Below is a small trained network, with its code and all its weights. Each question gives an input and a class and asks what happens when units are switched off, that is, made to give their printed mean instead of their output.

import numpy as np


def w(rows, s, z=0):
    codes = np.array(rows[::2]) - 128.0
    scale = np.full(codes.shape[1], s)
    scale[-1] = z or s
    return codes * scale


def norm(h):
    return h / np.sqrt((h * h).mean(-1, keepdims=True) + 1e-5)


def f(y):
    return y / 2 * (1 + np.tanh(0.7978845608 * (y + 0.044715 * y**3)))


def log_softmax(a):
    a = a - a.max(-1, keepdims=True)
    return a - np.log(np.exp(a).sum(-1, keepdims=True))


def net(x, mask):
    res = np.array(x, float).reshape(1, 3) / 4 @ E
    u = 0
    for l in range(2):
        y = f(norm(res) @ A[l][:, :-1].T + A[l][:, -1])
        res = res + np.where(mask[u : u + 9], y, B[l][:, -1]) @ B[l][:, :-1]
        u += 9
    return log_softmax(norm(res)[-1] @ U[:, :-1].T + U[:, -1])


A, B = {}, {}
E = w([
[124,146,147,178,68,77,123,169,183,34,100],'x0',
[135,179,168,28,124,126,86,150,45,205,36],'x1',
[60,125,110,94,3,73,161,67,75,137,165],'x2',
],0.0074)
A[0] = w([
[141,91,149,127,108,85,135,121,74,118,46,53],'0.n0',
[180,187,151,120,118,97,109,163,139,130,69,3],'0.n1',
[140,103,90,135,162,192,106,111,94,255,147,64],'0.n2',
[86,165,178,144,122,76,56,133,109,47,126,213],'0.n3',
[103,79,102,97,172,102,158,67,154,146,164,135],'0.n4',
[111,134,135,134,60,100,37,171,101,111,112,49],'0.n5',
[226,142,142,171,191,195,16,144,196,147,112,122],'0.n6',
[124,192,145,155,69,109,51,129,104,114,99,39],'0.n7',
[144,216,197,107,134,100,55,145,81,184,95,149],'0.n8',
],0.0065,0.0026)
B[0] = w([
[142,115,141,116,160,84,158,151,147,129,9,146],'0.n0',
[156,128,163,34,161,122,169,104,99,58,153,153],'0.n1',
[124,160,209,115,99,118,208,144,224,149,187,204],'0.n2',
[141,190,112,156,148,181,175,73,148,171,144,192],'0.n3',
[141,169,185,168,166,145,103,150,124,2,189,175],'0.n4',
[31,127,33,121,129,146,241,153,105,66,87,157],'0.n5',
[113,121,92,155,149,115,65,80,73,105,158,253],'0.n6',
[190,174,144,154,135,122,148,107,220,72,121,155],'0.n7',
[136,120,92,92,26,189,174,132,108,130,94,219],'0.n8',
],0.0072,0.0065)
A[1] = w([
[129,145,190,26,73,106,102,193,130,223,125,117],'1.n0',
[100,72,70,195,189,83,18,151,131,103,167,36],'1.n1',
[65,118,70,104,74,231,118,160,46,176,120,221],'1.n2',
[199,115,106,100,221,151,133,145,138,84,197,250],'1.n3',
[64,164,171,194,104,72,156,144,216,148,233,153],'1.n4',
[33,129,52,214,36,17,185,54,146,158,92,214],'1.n5',
[187,153,155,111,164,203,75,163,105,88,109,69],'1.n6',
[106,34,173,168,166,143,194,126,200,176,211,202],'1.n7',
[110,126,180,1,61,131,132,129,161,149,116,84],'1.n8',
],0.0061,0.0016)
B[1] = w([
[161,119,75,212,198,156,136,196,86,108,180,182],'1.n0',
[148,25,76,137,93,134,125,184,181,174,52,207],'1.n1',
[149,92,174,215,152,160,125,115,163,130,186,181],'1.n2',
[77,147,210,121,84,1,123,123,146,148,124,224],'1.n3',
[136,194,189,73,176,189,130,75,91,127,160,254],'1.n4',
[163,197,204,105,167,117,36,116,136,101,166,247],'1.n5',
[110,131,174,102,90,120,87,112,132,101,203,156],'1.n6',
[138,145,140,67,59,132,114,80,89,94,90,223],'1.n7',
[118,22,75,128,185,145,122,159,180,157,157,191],'1.n8',
],0.0085,0.007)
U = w([
[179,9,88,130,188,234,139,194,111,194,198,152],'0',
[136,188,220,92,137,137,76,36,151,98,182,161],'1',
[61,136,34,184,143,90,155,98,73,220,84,2],'2',
[49,111,55,166,142,77,173,121,64,189,91,9],'3',
[40,132,58,141,156,76,163,135,89,227,80,9],'4',
[124,148,53,84,70,184,222,162,154,104,8,136],'5',
[108,6,102,170,115,41,50,143,200,121,98,128],'6',
],0.012,0.0081)

Each question gives the input, the list of numbers given to net, and the class t.
The units are the neurons (one row each of A and B). Each row of codes is followed by its name. A weight is (code - 128) times the scale printed after its matrix; where a second scale follows, it is the last column's (A, B and U).
mask holds one flag per neuron, layer by layer. A switched-off neuron (its flag False) gives its mean, the last column of its row in B, instead of its output. The means were averaged over made-up inputs and are rounded, as every weight is.
A unit's drop is (log p(t) with every unit on - log p(t) with that unit switched off) / (log p(t) with every unit on - log p(t) with every unit switched off).
unit that matters most: the unit with the biggest drop
k most important neurons: the k neurons with the biggest drops, biggest first
k most important neurons of layer l: the k neurons of layer l with the biggest drops, biggest first
drop when u is switched off: that unit's drop, to one decimal
input [8,1,-6], class 6: 4 most important neurons of layer 1 -> (1.n4, 1.n5, 1.n7, 1.n1)
input [-3,6,-6], class 0: unit that matters most -> 0.n8
input [7,6,-6], class 5: 3 most important neurons of layer 0 -> (0.n8, 0.n5, 0.n4)
input [-4,-6,-7], class 6: 2 most important neurons of layer 1 -> (1.n1, 1.n3)
input [-3,1,-1], class 0: 4 most important neurons -> (0.n8, 1.n8, 1.n0, 1.n5)
input [3,-6,-4], class 6: 2 most important neurons -> (1.n1, 0.n2)
input [-5,1,2], class 0: 3 most important neurons of layer 1 -> (1.n8, 1.n0, 1.n5)
input [7,0,-5], class 6: 2 most important neurons -> (0.n2, 0.n6)
input [5,6,-5], class 5: 3 most important neurons of layer 1 -> (1.n5, 1.n4, 1.n3)
input [4,6,-4], class 5: drop when 1.n5 is switched off -> 0.3
input [-1,-3,-3], class 6: drop when 0.n0 is switched off -> 0.0
input [-1,5,-5], class 0: drop when 0.n8 is switched off -> 0.9
input [4,1,1], class 5: drop when 0.n0 is switched off -> 0.1
input [-8,-3,-8], class 1: unit that matters most -> 0.n2
